Here is a tiny trained network, its code and every weight. The questions are about switching its units off for an input and a class, where a switched-off unit gives its printed mean instead of its output.

import numpy as np


def w(rows, s, z=0):
    codes = np.array(rows[::2]) - 128.0
    scale = np.full(codes.shape[1], s)
    scale[-1] = z or s
    return codes * scale


def f(y):
    return np.maximum(y, 0)


def log_softmax(a):
    a = a - a.max(-1, keepdims=True)
    return a - np.log(np.exp(a).sum(-1, keepdims=True))


def net(x, mask):
    res = np.array(x, float).reshape(1, 2) / 4 @ E
    y = f(res @ A[0][:, :-1].T + A[0][:, -1])
    res = res + np.where(mask, y, B[0][:, -1]) @ B[0][:, :-1]
    return log_softmax(res[-1] @ U[:, :-1].T + U[:, -1])


A, B = {}, {}
E = w([
[115,76,93,3],'x0',
[67,89,211,145],'x1',
],0.014)
A[0] = w([
[195,112,34,147,77],'n0',
[2,131,195,133,79],'n1',
[30,97,253,130,110],'n2',
[168,186,123,241,119],'n3',
[83,113,100,57,98],'n4',
[95,107,119,22,117],'n5',
[180,169,177,194,147],'n6',
[175,96,189,133,197],'n7',
[131,86,135,101,118],'n8',
[111,53,76,45,91],'n9',
[130,169,58,138,205],'n10',
[31,31,222,129,101],'n11',
[142,90,135,42,98],'n12',
[90,152,111,123,118],'n13',
[80,101,99,70,249],'n14',
[181,96,128,73,106],'n15',
[77,81,99,59,97],'n16',
[83,59,98,98,95],'n17',
[127,173,182,201,144],'n18',
[172,125,169,9,101],'n19',
[21,100,226,123,154],'n20',
[237,245,62,116,71],'n21',
[178,229,175,255,77],'n22',
[169,203,82,85,94],'n23',
[229,190,36,86,101],'n24',
[184,169,185,206,146],'n25',
[42,80,187,118,95],'n26',
],0.01,0.015)
B[0] = w([
[176,112,48,200,155],'n0',
[157,117,78,157,170],'n1',
[175,133,74,160,203],'n2',
[78,82,125,108,201],'n3',
[85,69,119,161,169],'n4',
[112,84,107,129,196],'n5',
[113,79,122,92,195],'n6',
[153,178,128,36,194],'n7',
[127,101,106,135,150],'n8',
[95,61,145,170,192],'n9',
[190,132,102,67,205],'n10',
[187,157,71,215,198],'n11',
[100,63,114,149,175],'n12',
[121,107,130,156,128],'n13',
[131,137,158,1,254],'n14',
[55,87,94,195,159],'n15',
[81,97,120,172,176],'n16',
[84,70,112,190,158],'n17',
[125,82,99,94,199],'n18',
[89,82,116,152,180],'n19',
[179,147,89,127,214],'n20',
[172,111,48,207,175],'n21',
[39,62,126,137,210],'n22',
[173,138,45,222,159],'n23',
[174,148,79,191,193],'n24',
[116,73,125,93,203],'n25',
[189,153,80,207,170],'n26',
],0.0098,0.016)
U = w([
[23,43,100,141,97],'0',
[214,124,78,196,84],'1',
[148,128,120,6,250],'2',
[77,118,138,147,97],'3',
[85,141,168,115,96],'4',
[64,150,114,143,104],'5',
[116,112,193,140,103],'6',
[134,152,156,164,109],'7',
],0.015,0.012)

Each question gives the input, the list of numbers given to net, and the class t.
The units are the neurons (one row each of A and B). Each row of codes is followed by its name. A weight is (code - 128) times the scale printed after its matrix; where a second scale follows, it is the last column's (A, B and U).
mask holds one flag per neuron, in row order. A switched-off neuron (its flag False) gives its mean, the last column of its row in B, instead of its output. The means were averaged over made-up inputs and are rounded, as every weight is.
A unit's drop is (log p(t) with every unit on - log p(t) with that unit switched off) / (log p(t) with every unit on - log p(t) with every unit switched off).
unit that matters most: the unit with the biggest drop
top k neurons: the k neurons with the biggest drops, biggest first
drop when u is switched off: that unit's drop, to one decimal
input [-2,-3], class 2: unit that matters most	n11
input [-8,-8], class 0: top 2 neurons	n22, n3
input [3,1], class 2: top 2 neurons	n22, n14
input [-8,-7], class 0: top 2 neurons	n22, n3
input [-4,-3], class 0: top 2 neurons	n14, n22
input [4,-5], class 1: top 2 neurons	n24, n22
input [-6,7], class 1: top 4 neurons	n11, n2, n20, n26
input [-6,-5], class 0: top 2 neurons	n22, n3
input [-4,-1], class 0: top 2 neurons	n14, n22
input [-6,8], class 1: top 2 neurons	n11, n2
input [5,-7], class 1: drop when n24 is switched off	0.4
